Below is a small trained network, with its code and all its weights. Each question gives an input and a class and asks what happens when units are switched off, that is, made to give their printed mean instead of their output.

import numpy as np


def w(rows, s, z=0):
    codes = np.array(rows[::2]) - 128.0
    scale = np.full(codes.shape[1], s)
    scale[-1] = z or s
    return codes * scale


def f(y):
    return np.maximum(y, 0)


def log_softmax(a):
    a = a - a.max(-1, keepdims=True)
    return a - np.log(np.exp(a).sum(-1, keepdims=True))


def net(x, mask):
    res = np.array(x, float).reshape(1, 6) / 4 @ E
    y = f(res @ A[0][:, :-1].T + A[0][:, -1])
    res = res + np.where(mask, y, B[0][:, -1]) @ B[0][:, :-1]
    return log_softmax(res[-1] @ U[:, :-1].T + U[:, -1])


A, B = {}, {}
E = w([
[123,60,205,85,106],'x0',
[65,196,222,102,142],'x1',
[205,123,182,96,112],'x2',
[192,166,126,173,28],'x3',
[200,105,158,162,163],'x4',
[170,166,126,8,139],'x5',
],0.011)
A[0] = w([
[137,132,98,80,85,134],'neuron 0',
[164,10,149,224,154,187],'neuron 1',
[155,67,145,47,246,100],'neuron 2',
[148,149,141,136,165,2],'neuron 3',
[25,94,129,33,141,167],'neuron 4',
[194,168,161,133,67,56],'neuron 5',
[168,57,140,44,235,107],'neuron 6',
[183,146,72,87,86,105],'neuron 7',
[120,178,135,168,215,151],'neuron 8',
[188,103,185,180,72,199],'neuron 9',
[133,125,169,155,78,104],'neuron 10',
[126,35,119,234,176,162],'neuron 11',
[89,162,151,171,219,114],'neuron 12',
[175,171,224,159,27,32],'neuron 13',
[175,158,107,107,46,166],'neuron 14',
[163,135,187,128,109,62],'neuron 15',
[157,198,99,122,100,173],'neuron 16',
[42,170,122,99,201,190],'neuron 17',
[23,174,99,101,111,137],'neuron 18',
[87,89,144,62,62,212],'neuron 19',
[117,196,104,179,219,103],'neuron 20',
[62,147,119,65,114,73],'neuron 21',
[115,44,121,191,101,115],'neuron 22',
],0.013,0.0048)
B[0] = w([
[172,130,130,124,130,174],'neuron 0',
[92,162,88,141,159,247],'neuron 1',
[142,247,166,68,160,237],'neuron 2',
[103,124,136,136,122,135],'neuron 3',
[147,114,178,125,184,244],'neuron 4',
[142,104,134,178,89,203],'neuron 5',
[127,234,150,90,154,237],'neuron 6',
[162,110,80,112,124,200],'neuron 7',
[74,108,143,86,52,185],'neuron 8',
[132,157,121,184,128,240],'neuron 9',
[114,155,158,163,134,176],'neuron 10',
[55,151,50,145,157,242],'neuron 11',
[108,107,103,86,93,194],'neuron 12',
[136,159,190,176,88,235],'neuron 13',
[185,103,98,144,116,219],'neuron 14',
[129,166,152,142,109,175],'neuron 15',
[156,103,108,114,102,197],'neuron 16',
[97,81,215,92,120,236],'neuron 17',
[125,27,148,134,135,218],'neuron 18',
[155,142,139,156,150,206],'neuron 19',
[65,102,127,66,54,192],'neuron 20',
[149,80,163,142,151,188],'neuron 21',
[84,116,94,171,170,206],'neuron 22',
],0.013)
U = w([
[2,141,66,223,159,141],'0',
[156,144,183,246,43,251],'1',
[230,72,67,85,84,137],'2',
[13,74,185,50,15,67],'3',
[82,27,246,142,177,12],'4',
[128,248,216,24,159,142],'5',
],0.0083,0.003)

Each question gives the input, the list of numbers given to net, and the class t.
The units are the neurons (one row each of A and B). Each row of codes is followed by its name. A weight is (code - 128) times the scale printed after its matrix; where a second scale follows, it is the last column's (A, B and U).
mask holds one flag per neuron, in row order. A switched-off neuron (its flag False) gives its mean, the last column of its row in B, instead of its output. The means were averaged over made-up inputs and are rounded, as every weight is.
A unit's drop is (log p(t) with every unit on - log p(t) with that unit switched off) / (log p(t) with every unit on - log p(t) with every unit switched off).
The circuit of an input: a set's keep is (log p(t) with only the set's units on - log p(t) with every unit switched off) / (log p(t) with every unit on - log p(t) with every unit switched off). Starting from the 12 units with the biggest drops (on a tie, the unit counted first), units are removed one at a time, each time the one whose removal leaves the highest keep (on an exact tie, the one counted first), for as long as the keep stays at least 0.8.
units of the circuit, in order: the units of the circuit, biggest drop first
k most important neurons: the k neurons with the biggest drops, biggest first
drop when u is switched off: that unit's drop, to one decimal
input [3,-2,6,-7,7,-5], class 5: units of the circuit, in order -> (neuron 2)
input [0,3,2,4,6,8], class 1: units of the circuit, in order -> (neuron 5; neuron 13)
input [1,0,6,1,4,-5], class 0: 2 most important neurons -> (neuron 1; neuron 11)
input [3,-2,-8,-1,-7,-5], class 4: 2 most important neurons -> (neuron 18; neuron 17)
input [6,3,5,-7,7,-8], class 0: 2 most important neurons -> (neuron 11; neuron 1)
input [3,-5,6,-8,0,-4], class 5: 2 most important neurons -> (neuron 2; neuron 6)
input [-1,5,4,-6,-3,-3], class 4: 2 most important neurons -> (neuron 4; neuron 18)
input [7,-1,0,5,-6,7], class 2: 2 most important neurons -> (neuron 7; neuron 14)
input [8,-6,2,-2,8,-2], class 0: 3 most important neurons -> (neuron 11; neuron 1; neuron 22)
input [-2,-6,-6,-8,-5,-3], class 3: 2 most important neurons -> (neuron 17; neuron 20)
input [-5,6,-1,1,8,-5], class 3: 3 most important neurons -> (neuron 20; neuron 8; neuron 12)
input [-1,-1,0,1,-7,5], class 2: drop when neuron 7 is switched off -> 0.1
input [1,5,3,-3,0,-4], class 3: drop when neuron 12 is switched off -> 0.3
input [-4,6,-2,-3,-8,-4], class 3: units of the circuit, in order -> (neuron 20)
input [-2,2,3,1,-3,3], class 2: drop when neuron 2 is switched off -> 0.1
